Below is a small trained network, with its code and all its weights. Each question gives an input and a target symbol and asks what happens when units are switched off, that is, made to give their printed mean instead of their output.

import numpy as np


def w(rows, s, z=0):
    codes = np.array(rows[::2]) - 128.0
    scale = np.full(codes.shape[1], s)
    scale[-1] = z or s
    return codes * scale


def f(y):
    return np.maximum(y, 0)


def softmax(a):
    e = np.exp(a - a.max(-1, keepdims=True))
    return e / e.sum(-1, keepdims=True)


def log_softmax(a):
    a = a - a.max(-1, keepdims=True)
    return a - np.log(np.exp(a).sum(-1, keepdims=True))


def net(x, mask):
    ids = ['ΘΛΩαβδεημπστ'.index(c) for c in x.split()]
    T = len(ids)
    res = E[ids] + P[:T]
    u = 0
    for l in range(2):
        r = res
        for j in range(2):
            rows = slice(3 * j, 3 * j + 3)
            q, k, v = (r @ M[l][rows].T for M in (Q, K, V))
            z = softmax(np.where(np.tri(T) > 0, q @ k.T / 3**0.5, -1e9)) @ v
            o = O[l][rows]
            res = res + np.where(mask[u + j], z, o[:, -1]) @ o[:, :-1]
        u += 2
        y = f(res @ A[l][:, :-1].T + A[l][:, -1])
        res = res + np.where(mask[u : u + 4], y, B[l][:, -1]) @ B[l][:, :-1]
        u += 4
    return log_softmax(res[-1] @ U[:, :-1].T + U[:, -1])


Q, K, V, O, A, B = {}, {}, {}, {}, {}, {}
E = w([
[183,183,30,72],'Θ',
[72,142,189,47],'Λ',
[159,254,203,201],'Ω',
[181,185,29,66],'α',
[76,30,102,88],'β',
[106,190,39,162],'δ',
[40,110,56,34],'ε',
[249,68,111,89],'η',
[199,106,69,184],'μ',
[111,33,157,232],'π',
[147,140,140,97],'σ',
[146,8,136,132],'τ',
],0.012)
P = w([
[113,168,199,156],'0',
[106,127,146,148],'1',
[119,105,120,143],'2',
[119,83,99,148],'3',
[121,58,60,124],'4',
[119,28,40,130],'5',
[132,2,23,132],'6',
[100,43,35,134],'7',
],0.0059)
Q[0] = w([
[134,93,223,108],'0.h1',
[134,28,4,186],'0.h1',
[165,105,103,121],'0.h1',
[48,161,81,148],'0.h2',
[94,191,142,134],'0.h2',
[129,94,65,208],'0.h2',
],0.017)
K[0] = w([
[43,154,166,156],'0.h1',
[130,77,4,171],'0.h1',
[71,101,132,153],'0.h1',
[60,156,119,98],'0.h2',
[59,157,162,136],'0.h2',
[111,78,58,121],'0.h2',
],0.018)
V[0] = w([
[68,107,132,126],'0.h1',
[125,74,159,141],'0.h1',
[123,73,155,144],'0.h1',
[2,145,87,166],'0.h2',
[183,50,129,157],'0.h2',
[86,101,114,134],'0.h2',
],0.0091)
O[0] = w([
[129,139,206,125,117],'0.h1',
[78,170,154,157,162],'0.h1',
[74,186,175,166,166],'0.h1',
[255,88,159,98,27],'0.h2',
[106,174,136,99,253],'0.h2',
[189,136,140,110,127],'0.h2',
],0.0089,0.0055)
A[0] = w([
[43,115,125,5,39],'0.n1',
[17,144,135,66,120],'0.n2',
[42,2,209,62,62],'0.n3',
[82,18,118,107,253],'0.n4',
],0.009,0.003)
B[0] = w([
[248,130,171,127,206],'0.n1',
[82,97,169,98,249],'0.n2',
[237,25,48,155,206],'0.n3',
[90,204,191,157,254],'0.n4',
],0.012,0.0054)
Q[1] = w([
[108,197,184,95],'1.h1',
[147,160,165,88],'1.h1',
[145,166,116,148],'1.h1',
[185,8,100,59],'1.h2',
[89,201,130,163],'1.h2',
[89,186,84,127],'1.h2',
],0.011)
K[1] = w([
[87,10,70,150],'1.h1',
[141,139,116,205],'1.h1',
[168,119,128,143],'1.h1',
[108,2,166,166],'1.h2',
[141,213,100,124],'1.h2',
[136,249,76,199],'1.h2',
],0.009)
V[1] = w([
[177,255,181,17],'1.h1',
[155,30,48,68],'1.h1',
[124,48,232,72],'1.h1',
[172,226,140,95],'1.h2',
[93,167,131,132],'1.h2',
[61,67,91,203],'1.h2',
],0.0074)
O[1] = w([
[173,177,189,2,5],'1.h1',
[193,60,65,107,46],'1.h1',
[92,18,210,105,170],'1.h1',
[203,183,152,114,70],'1.h2',
[187,140,99,106,105],'1.h2',
[79,90,52,140,189],'1.h2',
],0.0071,0.0028)
A[1] = w([
[109,130,56,4,40],'1.n1',
[164,134,107,86,118],'1.n2',
[139,145,130,118,253],'1.n3',
[139,168,186,182,55],'1.n4',
],0.015,0.0043)
B[1] = w([
[224,181,250,199,212],'1.n1',
[93,99,36,77,187],'1.n2',
[16,160,63,41,219],'1.n3',
[229,213,175,100,253],'1.n4',
],0.011,0.0039)
U = w([
[164,159,118,124,75],'Θ',
[141,87,163,120,44],'Λ',
[139,188,144,141,30],'Ω',
[160,172,139,124,103],'α',
[115,88,136,167,87],'β',
[130,117,81,97,115],'δ',
[150,102,154,66,33],'ε',
[53,159,169,97,254],'η',
[97,148,63,173,178],'μ',
[118,157,167,245,53],'π',
[66,157,165,92,161],'σ',
[71,122,90,188,104],'τ',
],0.011,0.0042)

Each question gives the input, a string of symbols that net reads in full, and the target symbol t.
The units are the heads (3 rows each of Q, K, V and O) and the neurons (one row each of A and B). Each row of codes is followed by its name. A weight is (code - 128) times the scale printed after its matrix; where a second scale follows, it is the last column's (O, A, B and U).
mask holds one flag per unit, layer by layer, with each layer's heads first. A switched-off unit (its flag False) gives its mean, the last column of its rows in O or B, instead of its output. The means were averaged over made-up inputs and are rounded, as every weight is.
A unit's drop is (log p(t) with every unit on - log p(t) with that unit switched off) / (log p(t) with every unit on - log p(t) with every unit switched off).
The circuit of an input: a set's keep is (log p(t) with only the set's units on - log p(t) with every unit switched off) / (log p(t) with every unit on - log p(t) with every unit switched off). Starting from all 12 units, units are removed one at a time, each time the one whose removal leaves the highest keep (on an exact tie, the one counted first), for as long as the keep stays at least 0.8.
units of the circuit, in order: the units of the circuit, biggest drop first
unit that matters most: the unit with the biggest drop
top k neurons: the k neurons with the biggest drops, biggest first
top k neurons in layer l: the k neurons of layer l with the biggest drops, biggest first
heads that matter: for each layer, one digit per head in row order, 1 if its drop is at least 0.15 and else 0, layers parted by /
drop of u: that unit's drop, to one decimal
input η η β π Λ, target Λ: top 2 neurons -> 0.n3; 0.n1
input β β β, target β: top 2 neurons -> 0.n3; 1.n4
input π π τ τ, target τ: units of the circuit, in order -> 1.h2; 1.h1
input β η η Ω η π, target η: top 3 neurons -> 0.n2; 0.n1; 1.n1
input π η δ δ Λ, target ε: top 2 neurons -> 0.n3; 0.n1
input π η α Ω, target α: heads that matter -> 00 / 01
input η η π Λ η π, target η: heads that matter -> 01 / 10
input η δ Θ η β Θ η α, target α: heads that matter -> 00 / 10
input π μ δ μ, target μ: unit that matters most -> 0.n4
input β σ Θ μ π η, target η: units of the circuit, in order -> 0.h2; 0.n3
input π τ μ, target τ: heads that matter -> 00 / 10
input η η η, target η: top 2 neurons -> 0.n3; 0.n2
input μ μ δ, target μ: units of the circuit, in order -> 0.n4; 1.h1; 0.n1
input π η α ε, target δ: units of the circuit, in order -> 0.h2; 1.n2; 0.h1
input π σ π η μ π α Ω, target α: top 4 neurons -> 1.n4; 0.n3; 0.n2; 0.n4
input η δ π ε Ω η π η, target π: top 3 neurons -> 0.n3; 0.n1; 1.n3
input α π β β, target β: top 2 neurons -> 0.n3; 0.n4
input α α μ Λ α μ α Θ, target α: top neuron in layer 1 -> 1.n1
input π π μ, target τ: drop of 1.n1 -> 0.2
input α η Λ, target ε: drop of 0.h2 -> -0.2
input Θ π ε, target δ: drop of 0.n1 -> 0.3
